Below is a small trained network, with its code and all its weights. Each question gives an input and a class and asks what happens when units are switched off, that is, made to give their printed mean instead of their output.

import numpy as np


def w(rows, s, z=0):
    codes = np.array(rows[::2]) - 128.0
    scale = np.full(codes.shape[1], s)
    scale[-1] = z or s
    return codes * scale


def norm(h):
    return h / np.sqrt((h * h).mean(-1, keepdims=True) + 1e-5)


def f(y):
    return np.maximum(y, 0)


def log_softmax(a):
    a = a - a.max(-1, keepdims=True)
    return a - np.log(np.exp(a).sum(-1, keepdims=True))


def net(x, mask):
    res = np.array(x, float).reshape(1, 5) / 4 @ E
    u = 0
    for l in range(3):
        y = f(norm(res) @ A[l][:, :-1].T + A[l][:, -1])
        res = res + np.where(mask[u : u + 9], y, B[l][:, -1]) @ B[l][:, :-1]
        u += 9
    return log_softmax(norm(res)[-1] @ U[:, :-1].T + U[:, -1])


A, B = {}, {}
E = w([
[142,25,148,103,71],'x0',
[90,29,57,175,132],'x1',
[130,104,129,31,121],'x2',
[114,142,103,147,2],'x3',
[181,80,49,180,85],'x4',
],0.00061)
A[0] = w([
[147,222,95,125,143,9],'0.n1',
[128,64,163,93,93,105],'0.n2',
[96,133,158,104,190,10],'0.n3',
[61,95,66,201,43,88],'0.n4',
[197,108,72,179,188,86],'0.n5',
[136,49,170,164,132,190],'0.n6',
[150,197,88,168,66,136],'0.n7',
[181,79,123,43,76,175],'0.n8',
[164,152,194,250,16,158],'0.n9',
],0.0019,0.0012)
B[0] = w([
[121,198,150,100,67,152],'0.n1',
[157,167,140,105,129,189],'0.n2',
[34,80,165,126,206,151],'0.n3',
[70,50,127,160,91,232],'0.n4',
[184,94,97,181,131,181],'0.n5',
[163,255,128,139,154,233],'0.n6',
[83,163,70,193,59,202],'0.n7',
[144,110,167,104,74,244],'0.n8',
[115,67,80,115,134,248],'0.n9',
],0.0023,0.0012)
A[1] = w([
[181,107,83,137,164,38],'1.n1',
[102,192,170,52,252,41],'1.n2',
[142,80,165,130,186,176],'1.n3',
[119,75,92,189,162,188],'1.n4',
[181,147,68,136,74,202],'1.n5',
[159,236,152,128,120,182],'1.n6',
[136,31,135,109,132,253],'1.n7',
[80,195,53,87,83,246],'1.n8',
[183,101,65,130,168,84],'1.n9',
],0.0026,0.00042)
B[1] = w([
[94,210,86,128,136,158],'1.n1',
[60,4,140,223,124,249],'1.n2',
[127,121,141,193,95,178],'1.n3',
[94,189,75,97,95,208],'1.n4',
[82,129,249,145,184,207],'1.n5',
[222,132,85,201,74,202],'1.n6',
[91,247,127,138,160,205],'1.n7',
[231,160,225,239,121,202],'1.n8',
[106,187,103,57,157,168],'1.n9',
],0.0018)
A[2] = w([
[27,217,139,177,121,165],'2.n1',
[105,23,105,166,198,242],'2.n2',
[166,161,14,95,200,135],'2.n3',
[211,90,186,11,66,62],'2.n4',
[89,137,74,46,122,187],'2.n5',
[185,88,185,62,74,26],'2.n6',
[84,67,189,127,14,203],'2.n7',
[10,176,106,197,132,254],'2.n8',
[89,59,211,120,253,35],'2.n9',
],0.0022,0.00079)
B[2] = w([
[157,86,107,111,107,211],'2.n1',
[166,150,216,61,166,199],'2.n2',
[158,191,110,79,187,153],'2.n3',
[18,185,217,101,60,171],'2.n4',
[72,131,228,62,154,144],'2.n5',
[16,233,208,28,55,158],'2.n6',
[96,123,77,118,190,226],'2.n7',
[161,100,126,74,130,250],'2.n8',
[118,37,161,253,181,177],'2.n9',
],0.0027,0.0025)
U = w([
[67,26,9,211,3,181],'0',
[85,47,72,27,120,82],'1',
[222,193,18,106,202,130],'2',
[185,164,165,136,136,2],'3',
[138,214,108,21,202,81],'4',
[109,8,250,210,250,187],'5',
[2,211,244,33,20,187],'6',
[240,235,173,242,34,160],'7',
],0.0067,0.0037)

Each question gives the input, the list of numbers given to net, and the class t.
The units are the neurons (one row each of A and B). Each row of codes is followed by its name. A weight is (code - 128) times the scale printed after its matrix; where a second scale follows, it is the last column's (A, B and U).
mask holds one flag per neuron, layer by layer. A switched-off neuron (its flag False) gives its mean, the last column of its row in B, instead of its output. The means were averaged over made-up inputs and are rounded, as every weight is.
A unit's drop is (log p(t) with every unit on - log p(t) with that unit switched off) / (log p(t) with every unit on - log p(t) with every unit switched off).
The circuit of an input: a set's keep is (log p(t) with only the set's units on - log p(t) with every unit switched off) / (log p(t) with every unit on - log p(t) with every unit switched off). Starting from the 12 units with the biggest drops (on a tie, the unit counted first), units are removed one at a time, each time the one whose removal leaves the highest keep (on an exact tie, the one counted first), for as long as the keep stays at least 0.8.
circuit, biggest first: the units of the circuit, biggest drop first
unit that matters most: the unit with the biggest drop
top k neurons: the k neurons with the biggest drops, biggest first
k most important neurons of layer l: the k neurons of layer l with the biggest drops, biggest first
input [-5,-7,7,-4,3], class 7: unit that matters most	1.n6
input [-1,-4,4,-3,8], class 6: circuit, biggest first	[2.n7, 1.n6]
input [8,3,-5,-1,7], class 2: circuit, biggest first	[2.n4, 1.n2, 0.n6, 2.n9]
input [-8,6,8,6,-6], class 7: top 2 neurons	[1.n8, 0.n9]
input [-1,-7,6,-4,-3], class 5: circuit, biggest first	[1.n2, 2.n9]
input [4,4,6,-1,8], class 6: top 2 neurons	[1.n2, 0.n8]
input [-3,-6,3,-6,4], class 5: top 3 neurons	[1.n2, 0.n6, 0.n7]
input [7,0,4,-7,1], class 6: 2 most important neurons of layer 2	[2.n4, 2.n6]
input [-4,8,-8,2,-6], class 1: top 2 neurons	[2.n8, 1.n6]
input [8,-4,-6,7,0], class 0: circuit, biggest first	[0.n9, 2.n7]
input [0,8,-3,-2,-1], class 1: circuit, biggest first	[2.n8, 1.n4]
input [0,-8,-5,8,8], class 0: top 2 neurons	[0.n9, 0.n6]
input [2,5,2,7,-6], class 1: 3 most important neurons of layer 0	[0.n4, 0.n7, 0.n1]
input [-6,1,5,4,0], class 7: circuit, biggest first	[1.n8]
input [-6,-5,4,-2,-2], class 5: top 2 neurons	[1.n2, 0.n6]
input [-6,7,-7,2,-3], class 0: top 4 neurons	[0.n4, 1.n4, 2.n7, 0.n7]
input [6,8,-8,0,0], class 1: 2 most important neurons of layer 1	[1.n8, 1.n6]
input [-5,0,-5,4,1], class 0: top 3 neurons	[0.n9, 0.n6, 0.n4]
input [-2,4,4,4,-3], class 1: 2 most important neurons of layer 0	[0.n6, 0.n7]
input [3,-8,5,-6,-1], class 5: circuit, biggest first	[1.n2]
input [2,1,6,-1,-8], class 5: top 2 neurons	[1.n2, 2.n9]
input [-5,-2,7,-8,4], class 5: top 2 neurons	[1.n2, 2.n9]
input [-5,-7,7,-5,3], class 5: top 2 neurons	[1.n2, 0.n6]
input [-4,-7,-8,-6,6], class 2: 2 most important neurons of layer 2	[2.n3, 2.n4]
input [2,8,-2,3,-4], class 1: 2 most important neurons of layer 1	[1.n6, 1.n2]
input [8,6,8,8,6], class 6: 2 most important neurons of layer 2	[2.n6, 2.n4]
input [8,6,-8,-2,-2], class 1: unit that matters most	2.n8
